Table B holds the same points as the rows below and some others, measured another way and shuffled. Each row below is followed by which row of B it is.
B:
1: [  49  -33  125  -13 -105   67  -72  -43   -6   35   20  -22 -127  -34
   18  -41  -17  145  -29  -68 -123   56   -9 -129   32  -88]
2: [  65  -73   -3 -150  -91  -11 -104  -14 -119  100 -106  -80 -151   52
  -99  -14   18  -46   75   77  -14   56 -112   40 -308   50]
3: [ -27   49  112   72  -77   81   17  -56   43   69   58   13  -49  -27
  116  -42  -55  160  -56 -169 -175   -3   60 -170  168  -47]
4: [ 157 -146  120  -28  -78 -179  -45 -180  -82  147   28  -50 -215  -32
 -226   56  -36  103  117  -47 -141   76   32 -142 -109  -35]
5: [ -83  102 -173  113  193 -233  110  -88 -168   43   42  -89   45   17
   62  111  -29 -136  278  -67  -68  -82  193   35  -17  254]
6: [  70  -42   46   90   40 -172   35 -198  -22  120   77  -32  -61  -50
 -134   78  -73   86   54 -139 -153   47  122 -159  111   35]
7: [  40  -13    8   18    9  -66   -2 -127   -3  116    2  -34  -33  -12
  -91   34  -57   36  -28  -93 -104   60   32  -95   36   54]
8: [ -41   79  -26  -43    0  304 -137  100   81 -120  -60  -47   65  -45
  139  -90   32   36 -269   -2   31  116 -113   -5  142  -41]
9: [ 118 -104  140  -17  -95  -23  -76 -118   -3   77   30  -31 -163  -53
 -125    3  -28  149  -21  -67 -132  100    3 -165   16  -98]
10: [ -10   30   65   63  -20   45   -4  -62   28   39   45  -10  -27  -32
   57  -14  -43  113  -56 -128 -128   29   52 -132  147  -18]
11: [ -24   51 -201  -88  132   88 -123   71  -64 -100 -118 -131   71    2
    4    6   64 -180  -59  124  131  100  -99  152 -115  143]
12: [ -88   80  -53 -139  -61  329 -201  242  -87 -206 -114 -104  -44   12
  270 -127  129  -51  -31  153  100   31 -158  138 -157  -21]
13: [   5   11  160   70 -124   49   18  -96   54  121   68   30  -87  -22
   63  -39  -79  202  -65 -200 -216    6   63 -213  164  -73]
14: [ -50  116 -160  147  246  -16   44 -116   96  -21   44  -48  213  -78
  -28   80  -64  -45 -182 -140  -31   93  101  -66  356  148]
15: [ -58   56    6   57   -7  -81   47  -26 -132   56   38  -45  -80   25
  134   10  -21   18  222  -80 -135  -85  114  -45  -48   84]
16: [ -22   48 -125  -43   92  108  -90   21    2  -48  -83  -84   76  -10
   10   -6   18  -88 -128   35   61  102  -72   57    5   91]
17: [  18   18 -163  -26  137  -71  -32  -72  -49   41  -70  -99   57    3
 -114   63  -11 -136  -19   17   33   87  -12   51  -59  173]
18: [   7   30   52   40  -12  124  -51  -52   88    3   28  -15   12  -55
   30  -30  -36  112 -185 -116  -90   92    0 -132  211  -48]
19: [  63  -48  103   29  -58  -63   -6 -133   -8  122   45  -15 -114  -28
  -77   15  -59  126   12 -120 -160   45   50 -157   50  -29]
20: [ -20  -25  199 -133 -350   71  -25   43 -153  213  -57   15 -294  124
  167 -134  -31  133  194  -54 -201 -118  -62  -68 -357  -48]
21: [ -37   53  108  -43 -147  281  -95   57   80    4  -32    9  -38  -11
  160 -124  -16  143 -213  -83  -92   54  -91  -96  102 -100]
22: [  26  -16   55   18  -62 -116   44 -132  -57  188   11  -13  -98   25
  -50   23  -81   61   83 -121 -163  -12   62 -111  -53   64]
23: [-100  115  -98   26   68   66  -19   59  -78  -60  -16  -70   34    9
  185  -15   23  -64   67  -10  -22  -33   33   49   -3  108]
24: [  57  -23 -205  -94  167  -28 -126  -29  -63  -43 -116 -144   52  -17
 -177   67   45 -190  -54  127  132  155  -90  127 -130  155]
25: [  14   34 -226  -34  217  -20  -78  -39  -23  -52  -82 -129  124  -26
 -120   71   17 -187  -95   69  108  133  -48  102   -5  183]
26: [-154  160   32   49  -58  256  -22  121    6  -75   16   -6   21    3
  362 -117    3   90  -52 -101  -97  -61   23  -45  140  -21]
27: [  34  -20   13  100   46 -252   87 -191  -90  158   83  -39  -91  -18
  -86   93  -80   40  201 -142 -176  -29  172 -131   22  102]
28: [-111  124    2   16  -30  219  -57  107   -4  -89   -7  -31   17   -9
  274  -88   18   50  -51  -52  -52  -19   -5  -18   96  -10]
29: [  97  -38  -60    4  130   62 -111 -117  136  -25  -26  -69   91 -103
 -218   46  -20   16 -323  -37   27  232  -62  -83  230    2]
30: [ -4  25 -43  37  56 -59  -1 -72 -49  49  13 -58 -12 -11   0  36 -30  -6
  54 -62 -72  23  59 -40  25  86]
31: [ -61   65 -141  -16   97  -43  -27   33 -159  -39  -48 -108   -5   23
   88   29   34 -132  175   53   18  -25   28  102 -146  163]
32: [ -45   47 -171   -3  151 -131  -24   10 -209  -69  -27 -137  -21   16
   55   67   57 -167  265   84   37  -33   70  125 -165  190]
33: [-146  136 -105    3   32   47    2  102 -161  -45  -32  -72   -4   59
  272  -31   30  -96  197   15  -25 -106   42   97 -123  145]
34: [  24   20  -46    0   60   62  -62  -50   46   11  -28  -53   42  -39
  -47    8  -20    2 -158  -47  -22  110  -34  -46  100   42]
35: [  27  -40  -64 -161  -54    0 -107   25 -145   62 -130 -103 -117   67
  -52  -13   35 -107   96  109   25   39 -111   95 -338  103]
36: [  34  -75   88 -248 -292   97 -124   72 -159  172 -165  -44 -258  131
   16 -113   10    4  101   84  -60  -14 -201   49 -501    1]
37: [  14    8   63   86  -15  -81   48 -136    5  128   63   -4  -48  -23
  -18   27  -82  109   11 -169 -180   12  104 -162  125   25]
38: [ -99  179 -134  235  297   96   18  -57  151 -187  120  -48  262 -149
  133   56  -27   26 -231 -166  -27   92  162 -103  581   65]
39: [-113  155 -150   56  142  153   -3   13   83  -42  -33  -41  198  -18
  129  -10  -31  -65 -212  -87    8   51    5    8  221  127]
40: [  17   14  -48  -32   27   64  -49  -66   55   69  -60  -43   42   -6
  -72    2  -45  -12 -181  -55  -28  105  -60  -36   48   63]
41: [ -70   72  -72   42   50  -93   49  -24 -141   53    8  -64  -29   38
  110   29  -16  -56  204  -54  -85  -78  103   15  -82  148]
42: [-198  201 -144  130  111  -80  146    7 -135   53   38  -46   84   65
  290   24  -49  -96  237 -130 -112 -176  180   34   24  246]
43: [ -54   89    1   34   14  209  -52   12  105  -34   -7  -10   80  -44
  120  -56  -30   71 -235 -104  -51   76  -29  -79  228  -13]
44: [ -33   84 -221  -38  206  158 -148   81    0 -204  -87 -139  146  -54
   31   12   81 -162 -159  111  162  142  -84  137   64  107]
45: [ -97   99  -58  -13    6  106  -50   95 -107  -71  -27  -72  -20   22
  220  -48   39  -42   97   17  -18  -38    4   58  -75   70]
46: [  69  -39  -26   59   95 -195   17 -180  -46   97   38  -63  -41  -40
 -165   96  -51    6   73  -87  -98   61  101  -91   44   88]
47: [  92  -57   32   75   43 -208   49 -228   -9  164   61  -30  -58  -44
 -193   96  -89   65   37 -145 -159   56  114 -165   89   60]
48: [ -30   19  194  -14 -216  196  -67   51  -20   15   29   11 -172   -3
  216 -122   -5  210    2  -90 -164  -30  -13 -139   16 -147]
49: [  30    6  -73  -37   69   90 -101  -29   38  -21  -59  -72   45  -39
  -75    4    0  -28 -176    5   26  139  -71   -4   59   44]
50: [  21   17 -230  -53  219   -3 -119   -9  -48 -107  -93 -145  102  -33
 -118   70   54 -200  -66  122  150  148  -66  135  -44  167]
51: [  21   12  -91 -106   54  238 -202   88   36 -149 -113 -105   47  -44
  -10  -44   71  -59 -233  113  122  176 -166   76   -1   -2]
52: [ -6  27  -6  47  32 -23  -2 -74 -11  38  18 -40  -9 -25   9  22 -35  34
  -1 -87 -88  33  52 -74  80  52]
53: [  47    3 -171  -13  206    9 -113  -42    0 -109  -45 -129   95  -73
 -125   63   39 -117 -118   64  100  169  -33   59   73  100]
54: [ -56   52  -88  -44   25   13  -55   62 -159  -42  -52  -97  -58   33
  123   -8   48  -93  167   63   10  -31   -6   91 -177  109]
55: [ -22   36   44   94   -2  -66   61 -113  -17  105   68  -10  -35  -16
   45   21  -68   92   57 -166 -171  -21  118 -140  118   40]
56: [  53  -13 -155  -51  156  -11 -107  -52  -15  -40  -75 -119   56  -38
 -156   61   24 -124 -101   71   83  157  -59   60  -18  116]
57: [ 153 -109  -36  -44   74 -128  -79 -179    2   94  -34  -84  -48  -49
 -316   90  -30  -18  -79   -5  -17  173  -32  -65  -28   56]
58: [-101  127   38   65  -32  211  -16   40   74  -31   31    4   46  -28
  233  -79  -38  110 -148 -139 -110    1   24 -104  229  -27]
59: [  15    6 -187  -37  173  -80  -89  -18 -126  -77  -53 -147   12  -20
  -73   78   54 -166  108  110   88   77    2  111 -120  155]
60: [-105  132 -150  -12  101  168  -50   77    7  -74  -69  -70  131    4
  157  -35   13  -96 -125    2   44   39  -45   77   65  118]
61: [  54  -11  -32   47   96  -70  -24 -124    7   33   24  -63    6  -57
 -116   61  -34   15  -47  -70  -62   94   52  -84  115   52]
62: [-87 101 -77  13  41  45 -13  36 -85 -19 -20 -64  16  19 163 -15   6 -46
  75 -25 -36 -32  32  34 -22 101]
63: [-129  129   25   74  -53   48   66   21  -69   52   43   -4  -27   36
  275  -51  -45   63  119 -140 -161 -117  101  -67   47   62]
64: [ -80   70 -146   -7   82 -137   18   21 -232    9  -31 -110  -46   63
  114   43   32 -154  326   51  -17  -97   80  118 -239  207]
65: [-161  143   78   24 -147  174   28  105  -75   28   15   10  -65   54
  388 -121  -23   98  101 -119 -161 -140   45  -46  -13    6]
66: [ 166 -170  124 -241 -248   72 -169  -62  -21  203 -157  -36 -227   50
 -237  -66  -21   66 -125   55  -45  148 -236  -51 -336  -62]
67: [ 114 -149  263 -159 -373  -27  -42 -106  -79  341  -66   33 -336   91
 -110  -86  -85  188   79  -89 -237   -8  -96 -167 -345  -86]
68: [ -60   43  -53  -64  -32   -8  -44   69 -191   -1  -56  -85 -105   59
  141  -25   41  -71  229   59  -25  -64    0   84 -250   98]
69: [-114  138 -214  112  223 -159   97  -59 -112   13   21  -88  117   12
   83   93  -31 -153  172  -65  -31  -61  155   56   46  261]
70: [  11   15   32   65   15  -58   24 -111   -2   92   41  -24  -30  -22
  -13   26  -61   69    3 -129 -134   26   79 -120  106   37]
71: [-111  123  -33   15   19  211  -75  119  -26 -138   -6  -54   31  -20
  266  -72   43   15  -28   -9  -13   -4   -1   19   87    5]
72: [ 126  -66  -55    9  120  -68  -67 -175   75   52  -10  -70   36  -78
 -276   87  -42    1 -189  -48  -15  196  -17  -93  139   42]

[  91  -93  -70   33   17  -23   73  -33  -24  -86  116  -86   79  -55
   59   36 -107   98    6  -16   38    5   61   12  -96    2    1   29
   29   18   44] -> 30
[ 250 -139 -135  184  158  -40  102   63 -390 -187  437 -114  -58 -189
  124  183 -194  366   60  250  -74  -57  130  -12 -312  -80 -262  104
   85  207  -61] -> 22
[-104 -120    4  -47   48   93  -10  -52  262 -103    5 -193  170   91
  259  -19 -250   67  145 -159   62  -12  110   23  -70   69  154 -138
   98  -92  311] -> 5
[-141  130  -86 -180 -141  109 -190  -16  126  201 -193    0 -101  232
 -215 -146  322  -20 -269  -18  203  128 -233  -10  337  306  421  131
  -61 -292  -19] -> 18
[  -3    6  125   64  -67   19   46  -80  223  -90 -134    4  175   85
  -64  -53   19 -143 -102 -552  223  117  113  115   29  -13  275 -121
   31  -76  204] -> 50
[ 114  -90 -141  -12  -17  -25   72  -49  -80  -23  142  -99   90  -64
   32   43  -72  156  -28  132   42  -36    3  -17  -69   51  -13   77
   77   25  -35] -> 70
[  59 -107 -143  -34   94 -105  -21   49   26  -79   34  -52 -248  -60
   -3  -68  -16  -62    8  162 -183  145  -49  -78  -20   55  -95  268
 -390 -154  -79] -> 65
[ -63   14 -104 -118  -13  -40 -126   31  145   51 -159    9 -270   94
 -153 -164  198 -164 -147   24  -41  215 -164  -55  205  187  163  262
 -397 -301  -71] -> 26
[ 121  -96   16  127   57  -55  105  -20    0 -176   99  -47   51  -72
   37   38 -115    9   10 -218   27   67  146   47 -154  -80  -26    5
  -45   37   83] -> 2
[  76   -5  122  180   15   13   62  -24   20 -169   36   -1   90   20
  -42   32  -22  -13  -77 -473  176   99  178  121  -98  -74  144 -105
   53   29  169] -> 24
[ 172   26   40  158  -16 -109   68    6  -78 -117   -5  111 -102  -52
 -253  -17  175 -131 -212 -346   89  199   59   73  -12  -66   66  130
 -210  -26  -83] -> 51
[ -30  -38  -82 -114  -93   26   -2  -85  176   53  -84  -81  128   67
   -7  -66   13  -14  -71  -57  121   24  -58   -6  104  135  203   26
   26 -133   59] -> 52
[ 171  -39  -90   49  -68  -35  106  -69 -131  -20  127  -36  141  -73
  -69   64   12  131 -118  -25  132  -21   22   31  -53   10   41   45
  135   72  -58] -> 14
[-179   37  -82 -196 -128  206 -133  -82  179  165  -79 -155  186  238
   65  -52   39  181  -91   14  266  -57 -121   13  196  286  415  -93
  288 -175  184] -> 47
[ 230  -39  -72  102  -82  -40  164  -93 -204  -37  189  -31  229 -107
  -77  123   -8  195 -130  -71  189  -68   68   60 -105  -37   17   -6
  260  162  -67] -> 72
[ -88  -43    2  -72    5  -15  -55  -16  295  -48 -174  -42  -79   98
  -13 -141   21 -199  -27 -230    8  174  -13    4  101   90  187   77
 -273 -248  122] -> 45
[ 325  -25 -133  222  102 -141   74  101 -490 -130  331   60 -280 -202
 -203  120  122  183 -172  174  -69  102   17   -5 -173  -75 -236  298
 -176  130 -289] -> 43
[ -16 -109   23   -9   25  -43   43  -47  277 -133 -100  -69   58   19
   78  -80 -119 -164   54 -294   -1  119   96   23  -33   -9   93   -6
 -177 -129  174] -> 54
[ 289 -109 -169  146   93 -128  120   44 -364 -131  336  -32 -125 -218
  -39  122  -49  218  -45  252  -95   13   42  -31 -219  -69 -266  230
  -88  143 -201] -> 1
[  65  -89  -33   57   68  -51   33   10   37 -133   56  -53  -62  -39
   27  -13  -70  -22    9 -102  -32  105   73    8  -84  -13  -12   85
 -170  -57   51] -> 62
[ 134  -47   27   86  -81  -56  145 -101   55  -88   -8   -1  206  -48
  -81   15  -15  -55  -96 -351  169   52  111   84  -50  -58  111  -46
   67   35   56] -> 53
[-187  132   78  -69  -52   96 -206   26  265   49 -264   44 -177  262
 -186 -184  271 -194 -214 -379  180  254  -96   56  274  205  442   57
 -229 -334  140] -> 60
[ 340  -21  -79  244   84 -197  107   85 -401 -167  234  119 -282 -210
 -266   75  155   31 -200   -9  -71  174   47   16 -153 -126 -218  309
 -296   98 -285] -> 8
[-113  -78  -68 -114   24   59  -67  -23  227  -20  -51 -144    1  106
  138  -78  -99   10   61    1   11   52  -24  -27   42  145  162   17
  -77 -184  173] -> 15
[ 106  -99   58  156   84  -58   92   -2   43 -217   79  -38   14  -61
   48   24 -130  -36   31 -314   17  102  184   62 -171 -107  -20  -13
 -106   18  132] -> 35
[ 155  -85   28  150   22  -37  140  -47  -46 -165  138  -47  155  -79
   35   75 -127   70   -7 -267  103   11  178   77 -177 -101    4  -61
   96  104  100] -> 17
[ 189  -32  -59   96  -39  -65  109  -41 -139  -62  110   10   61  -88
 -117   50   45   65 -132 -100  102   42   44   38  -67  -27    7   85
   21   61  -81] -> 40
[ 150  -15  -47   79  -29  -80   60  -14  -84  -63   39   37  -42  -58
 -158    4  103  -25 -155 -131   66  109   13   30  -15   -3   34  137
 -116  -16  -89] -> 39
